Here is a tiny trained network, its code and every weight. The questions are about switching its units off for an input and a target symbol, where a switched-off unit gives its printed mean instead of its output.

import numpy as np


def w(rows, s, z=0):
    codes = np.array(rows[::2]) - 128.0
    scale = np.full(codes.shape[1], s)
    scale[-1] = z or s
    return codes * scale


def f(y):
    return y / 2 * (1 + np.tanh(0.7978845608 * (y + 0.044715 * y**3)))


def softmax(a):
    e = np.exp(a - a.max(-1, keepdims=True))
    return e / e.sum(-1, keepdims=True)


def log_softmax(a):
    a = a - a.max(-1, keepdims=True)
    return a - np.log(np.exp(a).sum(-1, keepdims=True))


def net(x, mask):
    ids = ['αεξπτψ'.index(c) for c in x.split()]
    T = len(ids)
    res = E[ids] + P[:T]
    r = res
    for j in range(3):
        rows = slice(2 * j, 2 * j + 2)
        q, k, v = (r @ M[0][rows].T for M in (Q, K, V))
        z = softmax(np.where(np.tri(T) > 0, q @ k.T / 2**0.5, -1e9)) @ v
        o = O[0][rows]
        res = res + np.where(mask[j], z, o[:, -1]) @ o[:, :-1]
    y = f(res @ A[0][:, :-1].T + A[0][:, -1])
    res = res + np.where(mask[3:11], y, B[0][:, -1]) @ B[0][:, :-1]
    return log_softmax(res[-1] @ U[:, :-1].T + U[:, -1])


Q, K, V, O, A, B = {}, {}, {}, {}, {}, {}
E = w([
[95,132,124,58,81,148],'α',
[187,53,75,161,188,130],'ε',
[107,83,120,193,90,159],'ξ',
[86,143,70,63,95,141],'π',
[7,157,182,139,104,116],'τ',
[134,107,142,111,195,91],'ψ',
],0.022)
P = w([
[161,28,85,147,90,41],'0',
[96,10,86,63,79,74],'1',
[131,73,144,74,100,130],'2',
[138,120,154,85,123,152],'3',
[139,145,140,88,142,157],'4',
[141,162,128,89,152,158],'5',
[138,185,108,87,157,155],'6',
[138,198,94,89,163,159],'7',
],0.011)
Q[0] = w([
[161,184,142,86,151,73],'H0',
[139,202,125,155,78,179],'H0',
[129,46,100,140,119,105],'H1',
[250,147,73,104,150,108],'H1',
[129,85,197,122,183,88],'H2',
[112,184,118,196,86,50],'H2',
],0.011)
K[0] = w([
[119,161,127,43,254,97],'H0',
[82,189,126,137,95,190],'H0',
[157,107,107,129,86,41],'H1',
[157,76,151,82,166,52],'H1',
[175,141,170,52,122,44],'H2',
[90,112,197,147,93,60],'H2',
],0.0096)
V[0] = w([
[169,87,87,126,165,175],'H0',
[125,68,165,166,149,106],'H0',
[143,136,134,135,128,125],'H1',
[168,121,132,87,248,125],'H1',
[171,131,96,73,147,109],'H2',
[69,124,175,100,156,124],'H2',
],0.012)
O[0] = w([
[63,165,60,79,142,46,161],'H0',
[95,135,135,121,126,209,255],'H0',
[160,135,142,102,111,129,94],'H1',
[135,129,245,173,103,224,142],'H1',
[98,108,59,140,69,59,180],'H2',
[138,100,150,150,124,168,200],'H2',
],0.011,0.006)
A[0] = w([
[112,199,85,185,137,140,149],'N0',
[200,163,117,125,101,60,107],'N1',
[186,153,229,209,148,188,3],'N2',
[86,203,134,147,1,146,145],'N3',
[161,56,105,224,92,139,113],'N4',
[140,126,78,184,182,132,210],'N5',
[230,105,85,107,93,157,135],'N6',
[133,134,80,68,58,129,58],'N7',
],0.014,0.0059)
B[0] = w([
[176,205,161,82,105,147,149],'N0',
[210,154,185,156,9,77,138],'N1',
[201,161,112,13,152,101,254],'N2',
[134,73,104,176,152,67,176],'N3',
[55,80,86,87,157,50,176],'N4',
[114,155,234,128,148,113,204],'N5',
[170,76,7,164,145,124,147],'N6',
[118,157,176,143,114,183,245],'N7',
],0.012,0.0054)
U = w([
[140,166,172,116,146,177,105],'α',
[112,109,228,245,150,238,255],'ε',
[100,106,103,123,184,7,138],'ξ',
[140,128,157,150,124,98,85],'π',
[149,107,98,158,156,144,102],'τ',
[151,103,138,150,131,107,92],'ψ',
],0.011,0.0084)

Each question gives the input, a string of symbols that net reads in full, and the target symbol t.
The units are the heads (2 rows each of Q, K, V and O) and the neurons (one row each of A and B). Each row of codes is followed by its name. A weight is (code - 128) times the scale printed after its matrix; where a second scale follows, it is the last column's (O, A, B and U).
mask holds one flag per unit, heads first, then neurons. A switched-off unit (its flag False) gives its mean, the last column of its rows in O or B, instead of its output. The means were averaged over made-up inputs and are rounded, as every weight is.
A unit's drop is (log p(t) with every unit on - log p(t) with that unit switched off) / (log p(t) with every unit on - log p(t) with every unit switched off).
The circuit of an input: a set's keep is (log p(t) with only the set's units on - log p(t) with every unit switched off) / (log p(t) with every unit on - log p(t) with every unit switched off). Starting from all 11 units, units are removed one at a time, each time the one whose removal leaves the highest keep (on an exact tie, the one counted first), for as long as the keep stays at least 0.8.
units of the circuit, in order: the units of the circuit, biggest drop first
k most important neurons: the k neurons with the biggest drops, biggest first
heads that matter: for each layer, one digit per head in row order, 1 if its drop is at least 0.15 and else 0, layers parted by /
drop of u: that unit's drop, to one decimal
input ψ ξ ψ ε ξ τ τ ξ, target α: heads that matter => 001
input ψ ψ ψ ξ τ τ π, target τ: heads that matter => 100
input τ ψ τ ψ ψ ψ ψ α, target ε: units of the circuit, in order => N2, H1
input π ξ ψ ψ α, target ε: heads that matter => 000
input α ψ ψ τ τ α, target τ: heads that matter => 100
input ψ ψ ε, target ξ: 2 most important neurons => N4, N7
input ε ξ ε ε α, target ξ: heads that matter => 101
input ε ε π ψ ψ π, target ε: heads that matter => 010
input ψ α ξ π ξ ψ ψ, target α: 3 most important neurons => N2, N3, N4
input τ π α, target τ: units of the circuit, in order => N6, H0, N7, H1
input ξ ψ ξ ψ ψ ψ, target α: units of the circuit, in order => N2, H1
input π α ε ξ ξ ξ, target α: heads that matter => 011
input ε τ ψ π τ ε α ε, target α: 2 most important neurons => N0, N7
input ψ ψ τ ε ψ ψ ψ ε, target ε: 3 most important neurons => N2, N5, N3
input ψ τ π, target ε: units of the circuit, in order => N7
input τ ξ τ ψ ψ ψ ε, target ξ: 2 most important neurons => N4, N2
input ξ ε ψ τ τ π, target τ: 3 most important neurons => N6, N5, N3
input π ε ξ τ, target ξ: most important neuron => N7
input ξ ξ ξ π ψ ε ε, target ε: drop of N2 => 0.6
input π ξ α ψ ψ, target ε: drop of N3 => 0.0
input ψ ε τ ε ψ, target ε: drop of N2 => 0.2
input ε π τ ξ, target ξ: drop of H1 => -0.1
